[158 157  94 125 148 118 130 136 167] : J666
[158 157  94 125 148 134  87  91 100] : J892
[126 103 140 113 135 112 151  76 164] : J60
[ 77  84  90 145  91 176 160  77 159] : J400
[ 97  83 123 143 167  81 115 148 102] : J39
[108  95  79 147 154 178 130 126 179] : J824
[114  94 119  77 142  92 151 151 133] : J235
[108  95  79 147 154 136 130 126 179] : J722
key -> tag
[91] -> J847
[90] -> J321
[125] -> J297
[147] -> J461
[94] -> J3
[148] -> J315
[93] -> J978
[140] -> J198
key J666 2:  : J3
which: [114  94 119  77 142  92 151 151 133] : J235
which: [108  95  79 147 154 178 130 126 179] : J824

[135 132 153 140]  J311
[120 147 156 125]  J217
[128 116  97 124]  J726
[127 118 104 129]  J268
[130 145 166 134]  J948
[124 144 149 124]  J372
[123 181 172 131]  J494
key -> tag
[146] -> J37
[144] -> J310
[147] -> J838
[143] -> J25
[145] -> J516
key J948 1:  : J516
which: [135 132 153 140] : J311
which: [128 116  97 124] : J726
which: [123 181 172 131] : J494
which: [127 118 104 129] : J268

[123 136 112 120 118 114 123 127 124 147 145 129 142 128 108 126 131 125
 122 150 133 137 111 111 148 136 117 130 138 108 125 133 132 120 127 123
 127 140] -> J909
[134 129 110 122 124 131 137 133 124 134 131 138 157 124 143 131 144 110
 123 146 123 138 122 112 136 136 114 117 146 134 129 122 117 135 136 128
 127 129] -> J945
[119 136 110 121 122 104 150 130 159 144 125 130 138 133 123 141 106 113
 127 138 115 110 107 122 134 162 126 144 129  93 122 116 120 119 122 113
 115 125] -> J867
[136 121 116 127 128 150 130 143 102 123 117 138 152 121 141 126 135 134
 118 136 123 140 156 110 125 120 122 124 156 136 125 129 119 148 146 128
 149 124] -> J9
[131 125  99 119 129 128 158 143 126 137 109 153 166 129 154 134 119 113
 128 131 107 117 151 113 113 145 119 130 154 119 124 116 115 144 147 127
 135 115] -> J939
[126 126 124 130 123 141 138 134 130 117 122 140 144 130 150 131 140 108
 120 121 111 130 127 124 125 134 122 123 139 138 127 122 109 134 132 140
 124 128] -> J505
[148 140 156 108 127 128 129 112 146 114 123 121 103 111 132 136 157 103
 127 124 126 144 100 154 116 138 120 115 126 146 133 123 124 118 103  90
 116 126] -> J965
[119 142 142 122 122 118 123 121 140 124 130 110 100 128 114 120 123 140
 129 126 128 124 106 141 137 133 134 138 109 119 126 133 123 111 109 122
 103 137] -> J70
[136 147 137 106 128 114 134 114 131 128 130 122 116 123 144 114 151 119
 147 128 130 127 106 150 123 130 120 111 112 153 135 128 125 114 113 126
  92 134] -> J754
[111 127  94 127 116 138 150 153 113 130 115 157 173 140 152 121 119 120
 117 125  97 117 151 100 128 139 119 137 159 114 118 125  99 143 151 160
 125 131] -> J279
[122 134  98 122 122 129 148 144 120 134 122 133 162 129 149 120 128 128
 126 148 114 125 130 105 143 140 118 129 144 124 122 123 104 136 141 141
 112 131] -> J604
key -> tag
[90] -> J8
[126] -> J639
[160] -> J796
[116] -> J196
[127] -> J988
[122] -> J628
[123] -> J557
[140] -> J515
key J965 35:  : J8
which: [136 147 137 106 128 114 134 114 131 128 130 122 116 123 144 114 151 119
 147 128 130 127 106 150 123 130 120 111 112 153 135 128 125 114 113 126
  92 134] : J754
which: [119 136 110 121 122 104 150 130 159 144 125 130 138 133 123 141 106 113
 127 138 115 110 107 122 134 162 126 144 129  93 122 116 120 119 122 113
 115 125] : J867
which: [123 136 112 120 118 114 123 127 124 147 145 129 142 128 108 126 131 125
 122 150 133 137 111 111 148 136 117 130 138 108 125 133 132 120 127 123
 127 140] : J909
which: [119 142 142 122 122 118 123 121 140 124 130 110 100 128 114 120 123 140
 129 126 128 124 106 141 137 133 134 138 109 119 126 133 123 111 109 122
 103 137] : J70

[133 122 130 120 123 138 145 136 114 133 118 110 143 109 126 127 148  97
 114 134 122 128 126 149] : J190
[126 116 121 140 109 141 116 136 157  97 107 170 134 131 114 133 112 125
 149 127 153 124 156 130] : J309
[129 124 127 127 123 134 132 132 129 124 120 129 134 122 124 128 132 116
 128 130 131 127 134 135] : J287
Table of tags by key:
[132] -> J694
[158] -> J435
[157] -> J729
[127] -> J381
[133] -> J75
[128] -> J629
key J309 15:  : J75
which: [126 116 121 140 109 141 116 136 157  97 107 170 134 131 114 133 112 125
 149 127 153 124 156 130] : J309
which: [133 122 130 120 123 138 145 136 114 133 118 110 143 109 126 127 148  97
 114 134 122 128 126 149] : J190

[161  92 161 124]  J901
[143  85 179 141]  J49
[143  85 172 152]  J854
[100  92 161 124]  J518
key -> tag
[92] -> J474
[161] -> J56
[162] -> J795
[85] -> J609
[93] -> J551
key J901 1:  : J474
which: [100  92 161 124] : J518
which: [161  92 161 124] : J901
which: [143  85 172 152] : J854

[134 121 145 145 161 154 146 161  99 103 121 106 125] : J271
[130 120 120 134 105 114 140 101 151 129 147 134 138] : J543
[126 141 125 125 136 141 132 138 126 111 129 133 122] : J174
[127 143 119 131 128 135 138 119 142 100 145 144 129] : J82
[129 137 130 141 142 144 144 127 134  89 146 136 133] : J636
[128 104 152 150 161 142 139 155  88 131 117  97 131] : J573
[131 137 126 130 139 138 132 138 123 114 127 133 123] : J863
[124 136 130 147 140 147 151 121 132  86 154 134 135] : J521
[129 136 122 138 125 135 144 115 145 101 149 141 131] : J821
[124 127 136 149 145 140 145 122 129  97 149 131 139] : J991
[127 136 129 142 136 141 145 123 136  93 148 136 132] : J649
key -> tag
[138] -> J337
[135] -> J215
[114] -> J763
[140] -> J960
[154] -> J769
[147] -> J464
[115] -> J204
[113] -> J861
[141] -> J857
key J543 5:  : J763
which: [127 136 129 142 136 141 145 123 136  93 148 136 132] : J649
which: [127 143 119 131 128 135 138 119 142 100 145 144 129] : J82
which: [128 104 152 150 161 142 139 155  88 131 117  97 131] : J573
which: [124 127 136 149 145 140 145 122 129  97 149 131 139] : J991
which: [129 136 122 138 125 135 144 115 145 101 149 141 131] : J821
which: [134 121 145 145 161 154 146 161  99 103 121 106 125] : J271

